Each row is followed by its tier, which names the range that a hidden value of the row falls in. A new part has a new value, new ranges and new names.
[ -51   11  -56  -34  -27   -3  -12  -35   53  -24  110   18   -6   92
  -97  -28   63   48  -33   73   10  -79   70   27  -84 -127   64  -18
   33  -22  100  101  -37   48   40    1  -14  -19  -55   29  -65   16
  -54   57   42   16  -18   32  -23  -93  -79  -66  -52  -16]  Q262
[ -12  -18   75    1  -67   45  104 -125  -33  -10  108   47  -54   12
   -9   -4  -44   69  -50   75  -37  112   70   38   27  -49   81   50
    3  -27    4 -114   83    6    4   60  -58  -23  -15  -24 -104  -25
    6   34   79   -7   51 -114  -97   28    1  -12   61  -66]  Q571
[ -89   73  -25   -2  -56  -23 -107  -26   64  -21   37  -15   97  -51
   47  -30   67   61  -54  104   63  -58  -69   62  -23   -5    9   12
   39  -77  -52   52  -80   16  -21  -34   37  -19   82  -12  -26   70
  -59  109 -111   28  -42   58   -7  -88  -14  -69  -15  -20]  Q599
[ -37   14 -236    8 -218 -188   74    1  -36  -33   50   98   94  -26
    5   84   45 -317   88   84  329  157   68  187  -17   22 -132   87
  -91    0   86 -209  -79   58   67  112  133 -111  118   16   38  -89
   29   84  -30 -138  -32  -32 -119 -168 -252  -40  174   60]  Q722
[-132  257 -195   37  -52  165  148  -14    3   58  262   44  170  168
  184  -47   -4 -260  -94 -162  166  272  -93  117  236 -188 -144  192
  -42   33  120   53 -161   49  -53  235  169 -190  120  -22   -9 -134
  -57    0  134 -207  -56  105  -95  -20  -30  124  -12  202]  Q571
[ -19   32   28  135   52   17  -59   17  -37   16  -49  -49   81  113
  111  104  -62   52  -15  -71   12   14  -67   30  -33  -87  -33  101
   95 -114  -54  -76 -172    0   19 -101  -29   72  -45   15    1  186
   19   66   31  -99   -8  -38   29 -161  -18  -13  -64  -89]  Q365
[-109   81  101   32   88  108   49  -42  -22  -44   41  -16   75   63
   33   72   49  -60    0    0  116  -30   25  -71  119   95   19   72
   54   56    8   28  -69   56   71   17  -46  -35  120  -63 -111 -152
  -13   37  -54  -75   33   48  101  -14 -135   -4  -24 -115]  Q329
[ -13 -219  174  -23   60  -87  -40  -21 -125    3  165  -97  163   86
 -330  -46   73   93 -387   98  -51 -254 -345  409  112  -28 -122  308
  196 -460 -114   14 -151  -71  170   -6   13 -291 -271  156 -318  -58
  -16    4 -243 -115  -93    7   45  183   52   60  -60  -44]  Q329
[ -37  -34   42  101  -21  -84  -47  -15  -64   65   17   76   12   62
  122   -2   -9  140  -60   32  -63   41 -175   97   80  170  -81  100
   38 -146  -46  -64   55  -18  -79   59   22   22 -120  -24   -4   69
   71   64 -147   35   29  -50  -58  -34  -50  -31   46  -22]  Q57
[-117   50    3  -26  -60   41   12  -58   -3  -20   84    8   23  -32
   22  -10   67   45  -18  125    2   -5    9   59    7   29   47   20
    5  -44   33   33   16  -35  -39   88   63  -75   29  -14 -108  -59
  -17    0    6   66   24   44  -57    0   -9  -32   30   -8]  Q722
[ -39   47  -12   96   18  -76  -84   59  -44   54   31  -30  143   24
   14   68   83   -6  -51   25   -7  -88 -140   62   48  -91  -91  156
   89 -155 -116   50 -317    3   26  -20  -19  -16  -12   57  -75  158
  -72   45 -114  -18  -85  107   49  -70    7   24  -49    4]  Q365
[-136  155   49    7  135  106 -296  136 -121    9  129  184  -95  303
  161  -62 -162  130   35 -314  -20 -222    2  -80  -15 -139  112  -55
   48    1  177  212 -212   96 -156   54  -48  297 -137  -97  208  265
   38  113  -65    0 -146  148  -29 -200  -36  -41 -321   34]  Q797
[-40  94  44  43 -78  10  54 -94  -4  70  46  24  39  75  14  -3  37  43
 -55  36 -36 -28  -7   4  22 -34 117  86 -13  56 -21  13 -50  22  43  62
 -72 -48  43 -80 -72  56 -11  55   1 -54 -32  42 -29 -51  -7  55  52 -73]  Q57
[ -83   28  102   27  -23  -50 -135   27 -127  -15   64  116  -51  -89
  242  -62  -55  -70   39  -33 -153  -16  -35   57  177   17  -26   99
  -57  -60 -123 -163   -6   81 -166   78  -10   94   32   53   18  192
   47   63  -75  108 -112   47  -83   49   53  -60   51   30]  Q206
[ -43  146  -44   96 -126  -23   69   50   39  151   24   -4  -63  -80
  190 -103   58  122   36  244  -28   -4  148 -166  -50   33  189  -16
   13  203  -45 -107  -25  104  -60   90  100  109   87  -71  134  115
  -19  -43  -78   66  201  109 -108 -132   59  -35  106  -95]  Q599
[ -62 -103  145  245  136 -123  275  -39  -53   83 -139  -59   13  100
  115  163  -18  158 -180  228 -114 -168  -47  142 -148 -183  -52   20
   49 -102  -93  -98 -150   78  173  -81    7   21   66  -27 -213   56
 -127 -108  114   79   29   65  -18 -102   32  -23   49  -63]  Q365
[ -62  100  -23   24  -61  -66  -42  -84  110   -7 -176  -76   21    3
  191   80  104   75   98   77 -140    2   53   13  -71  304  144   12
  -66  -24  -38    5  147 -130 -172  -39  -33  -53   29  -70  -73   94
  140  155  -49   23   52  -73   25 -174 -117 -108   92 -128]  Q844
[-76  32  -3 -12 -12  19 -39 -12   0 -17  65   5  -4   5  52 -16 -10   4
 -30  48  -9 -35  15  48  14 -32  24  36  40 -45  30  -5 -28  34 -28  28
  19   2 -17  13 -59  45  -1  49  17   5 -25 -12 -48 -39 -41 -59 -25 -24]  Q571
[ -77   70   -4   19  -31   19   40  -35   13   25   25  -34   56   -5
  -15   46   36    3  -20  109    3   -1   24   73  -19   30   47   39
   -5  -39    8   30  -61   -3   40   59   19  -63   34   -2 -130  -21
  -14   24  -15  -13   46   23  -42  -43  -29  -13   10  -25]  Q365
[ -27   37   -1  -14 -106   14   44  -36   11  -21  -24  -87   20  -54
  -26   83   46 -193   84   68  -11    3   83  145   -5   57   20  144
   21  -87  -10  -71  -31  -40  105   69    4  -79  -21  116 -118  -16
   95  -29   78  -82    8  -22   23  -28  -64   21   76  -81]  Q571
[ -36  160 -113  -93  -29  -17  -89  177   59  128  -31  -12  175   56
  -51   83   67 -190   65  173   42 -213 -154  239   43    5  171  -42
   25  -70 -210  100   13  277  -21  156  -66 -201  230  100  -51  231
  -76   31 -185 -188  -64  100  -22 -234    8  -86  -59   15]  Q797
[-177   83  112  137 -132   40  -37 -147 -104   31    8  -28  -12  -51
  115   16   66  -19   21  200 -114   16   37   19   26  284   35   33
  -20   13   34  -66  -85  -41  -32   65   29  -36    9    5   24   -7
   30   15 -162   72   90  147  -38  -37   52   27  110  -41]  Q92
[-121  102   -5   65  -92    8   85  -96    6   46   55 -102   23  -19
  -20   26   44  -60  -80  168  -22  -26  121   32  -86   77   60  -10
  -27   36   34    3 -107  -26   29   39   55 -100   30   -7  -53  -29
  -13  -29  -79  -29   75  147  -13  -75   15  -29   82  -44]  Q599
[-79  30 -12  16  -9  19  -6 -15 -15  22  56 -13  26   6  34  26   9  14
 -23  59  21 -13   1  49 -17  -6  -2  43  13 -47  15  -7 -58   8  -8  50
  47 -42 -16  15 -97  12  10  25  13   2  11  17 -36 -41 -42 -46  21 -29]  Q722
[  21   65    7    3    6  -58  -28  145  -86   60   18   -1  -69  -40
   24  -48 -133 -106  -51  214 -158  -10   73   71  140   91   77   -8
   33 -153  -15  -13  -11  106 -113   43  -70   49  -69  -22 -112  109
  -53   25  -67   63   32 -121 -195   99  -90  -51  -53   74]  Q844
[ -22 -186  160   -1   21   -8 -104   63  -66   36   42  -24 -146 -115
  -96  -22 -115  138  -98  245 -120 -196   -2  138  -76   31   46   34
  157 -279  -55 -101   -5    9   40   20  -21   31 -194   97 -188   75
    5  -50  -18  168   20 -101 -100  118    6 -116   -3 -124]  Q844
[ -57  -47   68   29  -56  -56 -151  -23   44   30  -45  -54   37  -76
  -32   36  113  117    0  159  -39 -194  -75   71  -81   71   28   77
   77 -135  -92   47 -136   -6   64  -34  -41  -19  -21   79 -135  126
  -19   86  -96  104  -52   65   52  -52  -15  -56   13  -97]  Q57
[  17  -39  -17  -52    2   30  -67   45   77  -54  -24   93   89    3
  -48   62   42   37  101  -17   37   20 -114  176   97  -64   16  156
   71 -159   -4   32   46  -10   72   94  -66  -67    5   40 -294    5
  -10  104  188   31  -78 -180  -95  -15 -137   16 -113  -37]  Q722
[  78  -82  -57 -116  -53    9   48   61  243   23  -17  -26   82 -272
   95  -90  276  339   97  247  -19   52  -73  -55  136  -20  181  220
  132   78 -208 -131  268   -2  -84  124   95 -163  106   72 -377   -4
   -2   56  196  147  164 -224 -103   40   19  -73   56 -196]  Q599
[ -45  -63   61  -20   -7  -61  -36  -64  150  -47   57  -61   68  -89
  -16 -152  141    0 -138   97 -144 -108    9  152   63   36   88  193
  -47  -58 -106 -129   79   12    6  -32    8 -227   35  113 -248  -18
   19  174  -86   13  -13    6  -18   52  -13  -90   80 -125]  Q797
[  17   15   -1    6   53   44  -53   80   57  -36  -68    6  121   47
   43   97  -12   96   30  -62   14   30 -120  119   55  -87   23  139
  105 -158  -53   33   -6  -28    4    0  -45   -2    0   19 -210   82
    3   77  135  -43  -28 -157  -33  -59  -59    4 -145  -44]  Q262
[-228   24   73  -39 -206  -15   40 -321  -96  -52  188  -89  -79  -21
 -180  -29    6 -312 -196  234  -85 -107  133  218  -86  176  -20  -52
 -101 -113  141   -4  -49  -43   91   34  -17 -223  -62   40   -9 -133
   15    4 -182  -43 -109  179   11   73  -31  -49  231    9]  Q722
[ -55   75   14   21  -83   25   19  -30   30  -12   -5  -45    7   -2
   54   19   32   -2  -19   81  -74  -16   50   39   43   77   90   39
   64    1   27   30    9  -47  -74   48  -13  -54  -10  -26 -107   40
    5   -3   38   -1   11   19  -39  -60  -13   -4  -45  -35]  Q262
[ -71  120  -59 -109 -118  103 -121  -10   39   -6  112  -17   54  -31
 -124  -17   72   54   64   38   42   52   57  -27    7  127  166   60
   16  -31   63  107    9  -99  -50  107    1  -64  -46  -13  -70  -26
   56   76  -82  -29   81  -25  -40   -1  -43  -17  -33  -60]  Q206
[ -20  110   12   39 -133  -42   28   10   38   16 -105  -74   32    3
   93   27  -10   33  -45  134  -80   11    9   76   53  160  133   40
   56  -63  -22   25   46  -44  -78    2  -33   17   40  -98  -51  109
   -9   19  -37   -9   33  -39  -72  -52  -22    1  -46    3]  Q599
[-166   43  -41   -4  127   45   -5    2  -31   49   61  -83   55   48
   75  100   21   81  -74  -24  -29  -93  -17  -25  -23  -13  -28   26
    5   52   72  115 -139    4  -91   68  103  -79  -49   27 -212   33
   22   20   41  -11  -17   71    8  -56  -23 -107  -65   13]  Q814
[ -64   45   53   27  -21   42    8  -59  -17   -3   45   15   15   -5
   27   15   19   26   -3   66  -18    2   28   46   18   21   48   50
   19  -13   10  -17  -39    7   14   56  -10  -28    2    3 -103   -9
   12   47   -2   -7   33    0  -43  -44  -15    2   -3  -62]  Q797
[-176  155  -89 -117   85  191 -156   -1  -58    8  182  -20  110  126
 -171   44  136  266   30  -56  -28   -6   10 -197   31  121  174   -4
   62  128  247  351  -90 -123 -159  139   50  -81 -205  -39 -174  -57
   48   78  -89  -43  140   29  -29  -54  -17  -14 -240  -13]  Q262
[ -76 -164   24  -37  -67   18  -49 -137    3   42   -4 -125  -12 -122
  -86  126   86  289  -47  305  -41  -36  -99  -43  -88   77   37   54
  180  -95  -20  -32    4  -31   34  -34  -30  -59 -119   68 -214   88
  -22   47   46   78   60 -196  -10   32    5 -119   77 -141]  Q329
[ -24   80  -56  -32   60   60  -41   31   51  -12   42   53  150   74
   34   20   35   40   31  -64   87   63 -117  107   63  -92   -8  110
    1 -105  -16   78    1   17   16   56   20  -68   48    5 -177  -27
    2  121   88  -42  -33  -92  -44  -46 -108    0  -57   -5]  Q844
[  -9   53  -40  -13 -139  -40   70  -71   50   26   67  -15    5  -23
  -24  -17   45 -132  -30   78   10   12   10  128    5   44   17  130
   36 -112  -50  -86   39  -73   55   89   -3 -111  -42  -10  -16  -25
   84  -15  -31  -99  -10  -31    3  -38  -80   14  154 -130]  Q329
[ -38   92 -112   10 -213  -46  -31  -10  -29  127   73   41  -69 -120
   56   45 -156   77  -14   68  -37  100   35   93 -158 -124  -10  -72
  -42  -71   11   27  -97  -52  -88  154   72  115  -77   -9    0  246
    6  -50   97   99  -54    7 -206  -62  111  -47   36  120]  Q599
[ -49  289 -140 -138  -11   14   60  341   41  149  -55  -29  107  208
    6   36 -119 -327   -9   85  -14 -286  -29  351   32  -49  357  -96
  -22  -62 -142   95  179  281  -96  255    6 -181  260  -22   35  236
  -20 -157 -108 -302  -43  144 -118 -249   27  -86 -132   62]  Q814
[   2 -234  245  337  302  -11  336   21 -441  124  113  159 -233  417
  288   37 -452   87 -384  -36 -274  -38 -205  148  170 -559 -230  144
  266 -218   84 -375 -138  213   73   -7  -50  221 -355  -95  -11  218
  -98 -260  413  -59 -119 -213 -256   66   63  113  -65    9]  Q722
[ -16  155  -67 -102  -80   82   26  183   -5  114    8   11   52   57
  -50   64  -55 -270   81  196  -13 -136  -27  252  141   55  254 -111
   63    4 -125    6  186  252 -116  288  -60 -255  182   47 -105  180
  -54 -132   -6 -174   -8   67 -161 -197   39  -62 -105   15]  Q206
[  25   22   35   98   66    6  -57    3  -11   54  -30  -35   49  118
   40   65  -84   -7  -27  -57   49  -37  -36   61  -53  -88  -15   99
   64 -105  -47  -73 -186   81  112  -87  -79   53  -62   23  -26  157
   37  137    4 -154  -21  -80   24 -150  -92   -6  -34 -124]  Q365
[  37  104  -91  -70   19 -100  184   -2 -119  151  184   91  -39  319
  -64   18  172  -29  -47  133 -156 -171 -104   99  147   49  141  -21
  139  -82  -49  129   90    9 -243  270 -103 -274 -198 -109   12   85
   40 -116 -160 -193   12   52  -11 -255  -51   36   -8  -79]  Q365
[ -93   91  -48   40  -78  -47   92 -140   31   95   74   -1   57  110
   31   50  154   75  -61  -16  -88  -25  -41  -56    2   49   53  112
  -35   93    1   87  -20 -101  -56  108  -22 -141  -22  -86  -88   25
   48   20  -27  -37  -50  107   56  -87  -36    7  125  -80]  Q92
[ -51  199  -75    9  -19   48   66  -68   -3  -50   89   28  111   90
  179  -28   54 -168   33  -53  146  115   32   73  100  -73  -50    5
  -62   58   32   15  -62   73  -73   45   80  -87  130  -35    0  -47
   -5   97   60 -121  -23   79  -22 -170  -87   30   -8   57]  Q892
[ -52   -3  -48  -46   -3  -12   17  -66   38  -29  224   75   22   20
 -101  -81   30   16  -78    0  110  -32   64   40  -99 -240  -19  -24
  -51   -6    8  -12  -14   51   54   30   60  -65    7   31  -65  -45
  -34   40   25   16  -44   86  -24  -61  -47 -104   64  -52]  Q206
[-182  106   11  -79  -50   84    5 -104    9   -7  127   25   16 -105
   26  -12  125  -33   19  150  -56  -32   47    6   55   35  106   67
  -47   37   22   51  -40   -5  -23  156    9 -121  111   -2 -150  -95
  -22   51  -31   52   -5   55  -44   61   11  -11   84  -34]  Q797
[  27  -54   73  -83   84  158  134   25  -34  -18   99  125  -37   95
  -51   48 -140  116    7  -74  -25  140  -15  154  123 -138  114  124
   42 -130   43  -69  213  -14   14  207  -54  -56  -69  -28 -318  -98
   51  -25  296  -33   57 -290 -194  100  -51   23 -101  -54]  Q329
[ -68  260 -183 -223 -154  133 -123  197   76   74   54  -73  122   24
 -149   18   10 -101   72  124   31  -47   -9   84   79  167  357  -49
   66  -29  -26  188  183   37 -182  226   -9 -181   95  -33  -21  132
    9  -48 -139 -183   70   -3 -104  -97   12  -78 -134    9]  Q892
[ -31  262  213   58    1  185  -66  -31  119  -37  -43  -26   46  168
   35 -146  -28   30  -25  -95 -125 -156   52  151  -10   10  225  -23
  -18  -83   -5  244   21  -14   97  -27  -88   67   56  -72  -25   29
    4   36   -2    3   -5  219   40  -95   54  124 -202  -60]  Q722
[-167   52  -84   45  -40  -80   -8  105 -112   24   24  113   12   45
   65   75  -32 -170   46   53  131 -115   80  132  -46   11   24   42
  -63   37  147  -73 -190   64   16  174  119  -29   79  -43  -32  -18
    7    7  -36  -24  -50  112 -152 -140 -139  -31    1   38]  Q92
[-55  37   8   2 -30  -3  18 -25 -16  -9  70   8  25  -9   5  -7  15  26
 -31  71 -20  11  20  54  15 -19  32  34   5 -47 -10 -22   7  -2 -17  44
  26 -24  -5   1 -84  13  -1  11  -8  17  25   7 -57 -22 -12 -40  14 -27]  Q329
[ -57  -46   38   39  -92  -65 -151 -281  212 -105  -32  -22  -58 -114
    7  -32  155   80  116  -18    7    4  232  -95 -229   76  -30   72
 -168   43  104   14 -145  -74  184 -190  -85  106  -19   69 -123  -29
   75  372   47  179  -52  -10  107  -60 -226 -101  142 -147]  Q892
[ -96   65  -35  -46  -33  -19   13  -78  -13   44  207  123  -55   15
   59 -112   72  -24  -38   44  -71   -9   -6   10  126   46   -4   35
  -48   33   44   36   53   34 -112  189   20  -88  -51  -40  -53  -41
   24   53  -67   54  -42   56  -79   13  -71  -38   80    4]  Q206
[ -51  -34   11  -54   10  -17   -2  -58  133  -41   56 -111   97  -33
    1 -125  121   62 -156   80  -35  -94  -35  142    0  -12   81  171
    9  -84  -76 -104   90  -28    9  -49   89 -217    0   62 -192  -37
   52  124  -34  -64   23  -36    7    3  -23  -86   77 -151]  Q329
[-78  51   8   8 -40  27  -7 -36  19  -3  44 -15  42 -25  23  17  32  26
 -10  68   4   1  18  65 -11   9  39  49   5 -39  -4   2 -39  -8   4  48
  31 -39  30  20 -99   6   1  39  -7   9  22  24 -36 -44  -7 -34   2 -33]  Q814
[-133   41   15  -55  -32  104  107  -61  -19   23  128   20  -65  -41
   16  -14  -42  -20  -30   75  -41   37   95   68   26   34   75   39
  -47   35   99  -37   99  -11   -7  208   86  -90  -15   -9 -171 -127
   60  -59  104   21   62  -17 -129   76  -15  -36   65  -27]  Q329
[ -14   46   -1   -8 -130  -19   33  -60   33  -43   52   -5   29  -52
  -24  -17   18  -93   -9   90   52   34   52  123  -20  -33   30   69
   18  -94  -46  -91   17  -20   71   17    5  -37   39   19  -17  -10
   18   13   -4  -46   -2  -14  -24  -44  -36   -8   84  -78]  Q814
[-102   43   16   15   17   37  -30  -22   -5   14   60    7   18   12
   54    6   20   73  -26   55  -46  -40   -1   26   24    2   41   18
   17    1   29   39  -50   26  -51   64   24  -30    0    4 -124   45
  -21   47    8   44    3   40  -63  -52   -1  -52  -56   -9]  Q599
[-104   30    3   27  -37    7 -108  -97   30  -72  -55    9   26   54
   27   63  168   97  158  132  -65  -32   39    7  -68  102   95    3
    9  -59   74   60  -38  -27    4  -48  -55   18    0   31  -38   55
   -8  148  -14   87   49   -3    5 -169  -84  -45  -33  -67]  Q892
[-180   81   83   52  207  126   50  -36 -171   63  113   43    3  129
  156   70   12  227  -64    0 -178  -34  -20 -128   92  -51   90   18
   14  111   83   80 -128   15 -188  121   14  -27  -62  -77 -191   26
  -15   20   34   21   73   29  -85  -24   83    0 -107   -9]  Q262
[ -52   41  -13   -1  -43   13  -12  -32   16  -25  102   22   66   26
  -10  -10   25   -9  -39   21   61  -13  -14   92  -21  -88   13    6
   14  -60  -47  -22    7    4  -25   32   32  -90   40   13  -51   28
  -17   12   -2  -21  -32   73  -17 -100   -3  -59   15  -46]  Q722
[-55  17  -5  30 -50 -15 -16 -47  13 -40 139  51  29   3   2 -46   7  32
 -71  29  43  55  13  48  -3 -73 -36  12  -5 -92 -16 -26 -20 -19 -40   1
  26 -18  14 -10 -29  -4 -48  45 -37  60 -15  54 -41 -28 -24 -70  22  -1]  Q206
[ -23  -45  -24   17  -43    3  -14 -114  -27   21   28  -79   56  -66
    9  109   84  144    5  172  -25  113  -63  -81   17   -6  -28   65
   97  -48  -64  -56  -52   -2  -38  -56  -45  -40  -50   56 -139  110
  -34   84   50   16   47 -150   -4  -18   -6  -67   72  -67]  Q892
[ -91   78  -11  -68  -45  -23  -52  -95   86  -30  -25  -26   30  -48
   33    4  130   33   75  137  -25  -71   80   27  -87   90  129  -32
 -100   11  -20   52   50   32  -13  -13  -17  -46  103    9  -95   22
   26  159  -56   46   17   15   12  -93  -79 -104   80  -67]  Q206
[ -53  -11   57   60  -43  -71    5  134   30   34   22   81  -64  -58
   88  -61  -18   95   -8   22   -3 -193   88   95 -112  -86  116   75
   22  -11  -65 -131  -23  -25    7  130  122   69   28   -8  -23   69
   51 -107  -12  105   20  159  -77 -105   49  -60    1 -128]  Q814
[ -85   38    2  -24  -80   34   25  -70   39  -20   75   -6   -1  -44
  -26   -9   67  -16    3  119  -13  -23   91   58    9   30   78   11
   -5   27   53   20    1   -4   -9   96   20 -106   34   14 -164  -38
  -24   21   51   51   10   56  -70  -37  -29  -38   -4  -24]  Q329
[ -75  160   -2  144  -38   79   15   29 -199  101  -17   81  -53   94
   70  268 -140  -41  185    2   23   98   64  -80  -27   -6  -47  -94
   59    4  108  130 -281   23   13  148  -87  237  -43  -65   43  149
  -37 -117  101   34   11   60  -68 -152  -29   72 -116   86]  Q329
[ -36   91  -44 -160  -30   48 -144  188 -102   85   68   99  -20  106
  126  -24 -116 -195   77   89   15 -197 -148  192  157  -61  187  -78
   86  -54 -156  -84  203  361 -192  197  -50  -74  126   65  124  329
    1  -23  -51 -165 -139  -17 -118 -175   22 -137  -48   11]  Q92
[ -88   56   58   30  -37   46  -77  -51 -135   25  110  172  -90   25
  115   38  -78   21  102    1   31   22    6  -28   26  -69  -20  -28
   11    1   37  -14 -113  115   -5  115  -58  184    5  -19   89  109
  -10   45    6   65  -61   16  -75  -72  -16   -8   -9   13]  Q814
[  -1   16   56  -49   40  -14   67  -39  -47  -49   14  -34   24   58
   99   34   61   48  -33   50   26 -103  -17  120   15 -102   22   37
   70  -87  -49   20  -40   24  -64   -3   19  -59   -6   12 -146   30
   17   33   86  -50  -41  -18   28  -98  -23   -7  -45  -32]  Q797
[-153  147   39  -34    2  269   58   16 -178   89  302   10   58   24
  -63  -18  -16  -62 -143   33  -20    9 -130  -44  285 -101   70  236
  242  -34   46   33 -183  -96  -33  291   22 -190 -105  -90 -131 -102
  -38 -203   39 -147   -4   25  -83  176  113  188  -51  -89]  Q206
[ -73  -50  158   31 -184    9  -68  -83  -53  -42  -45 -147  -51 -162
  -35   16  -70  -28  -44  255   25 -104  123  100 -189   52   95   23
   54 -142  -71 -191  -56    2  147 -123   17   65   32   92   25   71
   22  -28  -52   41   27   26   18   35   57  -73  153 -137]  Q844
[ -40    5   54  -45  115  -62  -53 -165  -41 -141  105  -39  162   99
 -224 -108   40  -84 -233   42    1 -154  -44  171   28  -41  -14  -23
    9  -55   54   14   19   40  103 -174  -28 -219 -128  -12 -182  -70
   12  195 -142 -194  -79  -31   -8  -85 -136  -36  -39 -137]  Q722
[-114  -34  -79   27  -41 -115    7  -12 -120   14   74   98   25   30
    9   91   33  -32    3  105  102  -17   10   55  -24  -23  -35   45
  -33    0   84  -88 -154   55   -8   86   46  -44   19  -21  -62   12
  -28   79  -52   -6  -35    0 -112  -95 -120  -61   60   24]  Q722
